Here is a tiny trained network, its code and every weight. The questions are about switching its units off for an input and a class, where a switched-off unit gives its printed mean instead of its output.

import numpy as np


def w(rows, s, z=0):
    codes = np.array(rows[::2]) - 128.0
    scale = np.full(codes.shape[1], s)
    scale[-1] = z or s
    return codes * scale


def f(y):
    return y / 2 * (1 + np.tanh(0.7978845608 * (y + 0.044715 * y**3)))


def log_softmax(a):
    a = a - a.max(-1, keepdims=True)
    return a - np.log(np.exp(a).sum(-1, keepdims=True))


def net(x, mask):
    res = np.array(x, float).reshape(1, 5) / 4 @ E
    y = f(res @ A[0][:, :-1].T + A[0][:, -1])
    res = res + np.where(mask, y, B[0][:, -1]) @ B[0][:, :-1]
    return log_softmax(res[-1] @ U[:, :-1].T + U[:, -1])


A, B = {}, {}
E = w([
[191,17,191,159,30,205],'x0',
[28,90,63,5,191,155],'x1',
[50,146,250,114,219,154],'x2',
[12,111,169,173,61,26],'x3',
[170,2,115,177,218,90],'x4',
],0.0066)
A[0] = w([
[61,189,81,51,203,99,231],'neuron 1',
[94,89,152,156,182,67,181],'neuron 2',
[206,70,122,91,175,175,165],'neuron 3',
[90,143,141,169,73,73,127],'neuron 4',
[90,171,222,152,128,139,255],'neuron 5',
[57,162,192,129,188,140,192],'neuron 6',
[181,90,141,135,209,127,225],'neuron 7',
[254,137,148,204,103,124,138],'neuron 8',
[118,153,137,138,6,96,164],'neuron 9',
[161,94,94,163,146,29,124],'neuron 10',
],0.0086,0.0046)
B[0] = w([
[165,249,106,51,156,143,255],'neuron 1',
[187,124,251,91,67,84,187],'neuron 2',
[87,39,103,136,36,218,206],'neuron 3',
[110,104,125,59,111,164,180],'neuron 4',
[170,139,198,69,62,134,239],'neuron 5',
[184,190,185,81,102,126,221],'neuron 6',
[155,90,130,129,49,166,207],'neuron 7',
[244,192,77,222,167,191,223],'neuron 8',
[119,128,107,22,56,208,207],'neuron 9',
[126,41,156,154,89,2,165],'neuron 10',
],0.0074,0.0085)
U = w([
[69,169,56,72,245,55,108],'0',
[2,98,158,211,251,124,2],'1',
[157,46,110,221,142,124,104],'2',
[38,3,94,62,71,206,147],'3',
[126,50,221,85,98,48,141],'4',
[186,184,132,84,136,173,156],'5',
],0.0084,0.0048)

Each question gives the input, the list of numbers given to net, and the class t.
The units are the neurons (one row each of A and B). Each row of codes is followed by its name. A weight is (code - 128) times the scale printed after its matrix; where a second scale follows, it is the last column's (A, B and U).
mask holds one flag per neuron, in row order. A switched-off neuron (its flag False) gives its mean, the last column of its row in B, instead of its output. The means were averaged over made-up inputs and are rounded, as every weight is.
A unit's drop is (log p(t) with every unit on - log p(t) with that unit switched off) / (log p(t) with every unit on - log p(t) with every unit switched off).
The circuit of an input: a set's keep is (log p(t) with only the set's units on - log p(t) with every unit switched off) / (log p(t) with every unit on - log p(t) with every unit switched off). Starting from all 10 units, units are removed one at a time, each time the one whose removal leaves the highest keep (on an exact tie, the one counted first), for as long as the keep stays at least 0.8.
circuit, biggest first: the units of the circuit, biggest drop first
unit that matters most: the unit with the biggest drop
top k neurons: the k neurons with the biggest drops, biggest first
drop when u is switched off: that unit's drop, to one decimal
input [6,5,5,-1,-4], class 4: circuit, biggest first	[neuron 8; neuron 9]
input [-6,-4,4,1,3], class 4: circuit, biggest first	[neuron 8; neuron 2]
input [2,-2,-7,5,-8], class 3: unit that matters most	neuron 9
input [-4,0,-1,2,3], class 4: circuit, biggest first	[neuron 8; neuron 10]
input [-8,2,7,8,1], class 5: top 2 neurons	[neuron 1; neuron 6]
input [4,0,-2,1,-3], class 3: top 2 neurons	[neuron 1; neuron 6]
input [8,-2,-8,7,8], class 2: top 2 neurons	[neuron 8; neuron 5]
input [-4,7,3,5,4], class 5: top 2 neurons	[neuron 1; neuron 2]
input [2,1,4,-5,0], class 3: circuit, biggest first	[neuron 3; neuron 8]
input [-2,2,-6,5,-8], class 3: top 3 neurons	[neuron 9; neuron 8; neuron 6]
input [2,-6,2,-1,5], class 2: top 2 neurons	[neuron 8; neuron 1]
input [-5,5,6,1,6], class 5: top 3 neurons	[neuron 1; neuron 6; neuron 2]
input [3,2,8,-1,4], class 4: circuit, biggest first	[neuron 2; neuron 8]
input [4,-3,-8,7,-7], class 3: circuit, biggest first	[neuron 9]
input [-8,-4,7,4,4], class 4: top 3 neurons	[neuron 2; neuron 8; neuron 10]
input [3,-7,-7,2,2], class 2: top 3 neurons	[neuron 8; neuron 1; neuron 10]
input [-1,-3,-5,2,6], class 2: top 2 neurons	[neuron 8; neuron 5]
input [-5,5,-6,-6,-7], class 0: drop when neuron 6 is switched off	0.1
input [-5,6,-1,6,2], class 0: drop when neuron 1 is switched off	0.7
input [-7,0,-3,-2,-3], class 0: drop when neuron 5 is switched off	0.1
